Here is a tiny trained network, its code and every weight. The questions are about switching its units off for an input and a target symbol, where a switched-off unit gives its printed mean instead of its output.

import numpy as np


def w(rows, s, z=0):
    codes = np.array(rows[::2]) - 128.0
    scale = np.full(codes.shape[1], s)
    scale[-1] = z or s
    return codes * scale


def f(y):
    return np.maximum(y, 0)


def softmax(a):
    e = np.exp(a - a.max(-1, keepdims=True))
    return e / e.sum(-1, keepdims=True)


def log_softmax(a):
    a = a - a.max(-1, keepdims=True)
    return a - np.log(np.exp(a).sum(-1, keepdims=True))


def net(x, mask):
    ids = ['Γαβηλμσω'.index(c) for c in x.split()]
    T = len(ids)
    res = E[ids] + P[:T]
    u = 0
    for l in range(3):
        r = res
        for j in range(3):
            rows = slice(2 * j, 2 * j + 2)
            q, k, v = (r @ M[l][rows].T for M in (Q, K, V))
            z = softmax(np.where(np.tri(T) > 0, q @ k.T / 2**0.5, -1e9)) @ v
            o = O[l][rows]
            res = res + np.where(mask[u + j], z, o[:, -1]) @ o[:, :-1]
        u += 3
        y = f(res @ A[l][:, :-1].T + A[l][:, -1])
        res = res + np.where(mask[u : u + 4], y, B[l][:, -1]) @ B[l][:, :-1]
        u += 4
    return log_softmax(res[-1] @ U[:, :-1].T + U[:, -1])


Q, K, V, O, A, B = {}, {}, {}, {}, {}, {}
E = w([
[167,105,144],'Γ',
[122,218,185],'α',
[60,87,100],'β',
[129,186,123],'η',
[48,91,139],'λ',
[192,71,122],'μ',
[254,36,136],'σ',
[131,59,86],'ω',
],0.0045)
P = w([
[124,127,134],'0',
[159,180,78],'1',
[218,105,254],'2',
[119,99,134],'3',
[188,167,55],'4',
[189,117,238],'5',
[112,102,133],'6',
[195,173,27],'7',
[150,127,211],'8',
[105,104,134],'9',
[192,176,15],'10',
],0.0069)
Q[0] = w([
[23,137,11],'0.h1',
[105,169,114],'0.h1',
[244,122,167],'0.h2',
[98,23,47],'0.h2',
[253,66,139],'0.h3',
[171,89,31],'0.h3',
],0.016)
K[0] = w([
[201,91,237],'0.h1',
[168,137,129],'0.h1',
[193,93,121],'0.h2',
[95,116,251],'0.h2',
[53,140,188],'0.h3',
[101,56,137],'0.h3',
],0.02)
V[0] = w([
[168,143,2],'0.h1',
[113,98,165],'0.h1',
[125,124,83],'0.h2',
[62,170,93],'0.h2',
[73,125,126],'0.h3',
[160,137,130],'0.h3',
],0.008)
O[0] = w([
[255,62,143,76],'0.h1',
[100,167,142,65],'0.h1',
[142,152,151,88],'0.h2',
[215,88,120,41],'0.h2',
[75,170,115,1],'0.h3',
[162,97,133,222],'0.h3',
],0.0062,0.00056)
A[0] = w([
[62,16,129,103],'0.n1',
[128,162,3,249],'0.n2',
[187,167,160,23],'0.n3',
[177,69,59,125],'0.n4',
],0.013,0.0014)
B[0] = w([
[165,21,58,158],'0.n1',
[249,196,91,253],'0.n2',
[115,26,111,194],'0.n3',
[38,146,115,159],'0.n4',
],0.014,0.0038)
Q[1] = w([
[169,82,254],'1.h1',
[73,165,215],'1.h1',
[66,116,115],'1.h2',
[142,89,186],'1.h2',
[9,177,96],'1.h3',
[207,148,233],'1.h3',
],0.015)
K[1] = w([
[208,123,123],'1.h1',
[161,68,126],'1.h1',
[132,90,110],'1.h2',
[166,124,103],'1.h2',
[83,17,84],'1.h3',
[252,186,166],'1.h3',
],0.021)
V[1] = w([
[199,166,195],'1.h1',
[35,185,55],'1.h1',
[202,165,216],'1.h2',
[2,130,101],'1.h2',
[170,122,219],'1.h3',
[144,149,171],'1.h3',
],0.013)
O[1] = w([
[46,89,53,198],'1.h1',
[222,1,189,97],'1.h1',
[21,124,78,184],'1.h2',
[175,85,250,2],'1.h2',
[90,217,36,86],'1.h3',
[86,141,98,132],'1.h3',
],0.0086,0.0071)
A[1] = w([
[62,1,109,225],'1.n1',
[28,193,236,196],'1.n2',
[147,34,35,5],'1.n3',
[186,153,132,196],'1.n4',
],0.0098,0.002)
B[1] = w([
[49,45,88,254],'1.n1',
[110,8,126,154],'1.n2',
[246,129,104,251],'1.n3',
[127,76,96,181],'1.n4',
],0.015,0.0085)
Q[2] = w([
[61,3,172],'2.h1',
[201,22,99],'2.h1',
[114,119,133],'2.h2',
[120,143,147],'2.h2',
[73,206,208],'2.h3',
[190,167,150],'2.h3',
],0.011)
K[2] = w([
[2,107,50],'2.h1',
[43,88,226],'2.h1',
[137,118,109],'2.h2',
[108,109,139],'2.h2',
[28,87,96],'2.h3',
[136,73,174],'2.h3',
],0.011)
V[2] = w([
[248,238,26],'2.h1',
[76,147,112],'2.h1',
[150,141,163],'2.h2',
[54,34,147],'2.h2',
[94,154,212],'2.h3',
[177,220,217],'2.h3',
],0.011)
O[2] = w([
[230,158,178,78],'2.h1',
[99,133,152,140],'2.h1',
[155,139,110,89],'2.h2',
[12,117,101,130],'2.h2',
[139,96,68,4],'2.h3',
[175,22,127,81],'2.h3',
],0.011,0.02)
A[2] = w([
[188,96,46,2],'2.n1',
[197,75,87,125],'2.n2',
[126,96,41,222],'2.n3',
[95,9,179,81],'2.n4',
],0.014,0.0028)
B[2] = w([
[71,120,59,174],'2.n1',
[131,56,87,169],'2.n2',
[134,102,248,251],'2.n3',
[193,188,43,214],'2.n4',
],0.019,0.026)
U = w([
[104,77,253,207],'Γ',
[125,140,124,175],'α',
[140,212,152,181],'β',
[123,80,94,79],'η',
[72,29,139,3],'λ',
[121,152,41,17],'μ',
[25,179,78,156],'σ',
[208,101,175,125],'ω',
],0.0051,0.0049)

Each question gives the input, a string of symbols that net reads in full, and the target symbol t.
The units are the heads (2 rows each of Q, K, V and O) and the neurons (one row each of A and B). Each row of codes is followed by its name. A weight is (code - 128) times the scale printed after its matrix; where a second scale follows, it is the last column's (O, A, B and U).
mask holds one flag per unit, layer by layer, with each layer's heads first. A switched-off unit (its flag False) gives its mean, the last column of its rows in O or B, instead of its output. The means were averaged over made-up inputs and are rounded, as every weight is.
A unit's drop is (log p(t) with every unit on - log p(t) with that unit switched off) / (log p(t) with every unit on - log p(t) with every unit switched off).
The circuit of an input: a set's keep is (log p(t) with only the set's units on - log p(t) with every unit switched off) / (log p(t) with every unit on - log p(t) with every unit switched off). Starting from the 12 units with the biggest drops (on a tie, the unit counted first), units are removed one at a time, each time the one whose removal leaves the highest keep (on an exact tie, the one counted first), for as long as the keep stays at least 0.8.
circuit, biggest first: the units of the circuit, biggest drop first
unit that matters most: the unit with the biggest drop
top k neurons: the k neurons with the biggest drops, biggest first
k most important neurons of layer l: the k neurons of layer l with the biggest drops, biggest first
which heads matter: for each layer, one digit per head in row order, 1 if its drop is at least 0.15 and else 0, layers parted by /
input η α α μ α α β β Γ ω η, target ω: circuit, biggest first	1.n1, 2.h1
input β α ω α σ σ α α α β η, target μ: circuit, biggest first	1.n1, 2.n3, 2.h1
input η Γ α α α, target ω: circuit, biggest first	1.n1, 2.h1
input α ω Γ β β λ σ α η λ, target μ: circuit, biggest first	2.n4, 1.n1, 0.n1
input α β α β α α Γ α, target Γ: which heads matter	100 / 110 / 100
input η β α μ σ, target ω: top 3 neurons	1.n1, 1.n2, 0.n4
input η α α Γ μ, target ω: circuit, biggest first	1.n1, 2.h1, 0.n3, 0.n2
input Γ λ η α σ β β α, target β: circuit, biggest first	1.n1, 2.n2
input η ω μ η μ α η, target β: circuit, biggest first	2.h1, 2.h3
input ω μ α ω μ μ η σ α α, target σ: circuit, biggest first	2.n3, 2.h3
input Γ η β α β ω, target η: unit that matters most	1.n1
input β α η α β, target μ: which heads matter	000 / 110 / 101
input λ η β β σ σ α μ, target λ: top 3 neurons	1.n1, 0.n2, 2.n4
input σ α α α λ α β, target η: 3 most important neurons of layer 1	1.n1, 1.n3, 1.n2
input η α α η α α η λ μ α, target σ: top 3 neurons	0.n2, 1.n2, 2.n3
input Γ β α μ λ β η σ α α β, target β: circuit, biggest first	2.h3, 0.n2
input ω Γ α β η η, target λ: 3 most important neurons of layer 1	1.n3, 1.n1, 1.n2
input β α α α σ η λ α, target μ: unit that matters most	2.n3
input λ α α ω β β η α η α Γ, target λ: top 3 neurons	1.n1, 0.n2, 2.n4
input α α η α α λ η η μ, target λ: top neuron	2.n3
input η β α, target η: which heads matter	111 / 110 / 010
input η η α λ α σ α α, target ω: circuit, biggest first	1.n1, 2.h1
input α α α α α β, target Γ: top 2 neurons	2.n3, 0.n2
input α α α α ω η α η ω, target λ: which heads matter	100 / 110 / 010
input λ α μ Γ η β α β α, target λ: top 2 neurons	1.n3, 2.n3
input σ σ η α λ α α α ω, target Γ: top 4 neurons	0.n2, 2.n3, 1.n4, 1.n3
input α λ α Γ λ, target Γ: 2 most important neurons of layer 1	1.n3, 1.n4
input α ω α α ω η, target μ: most important neuron of layer 0	0.n4
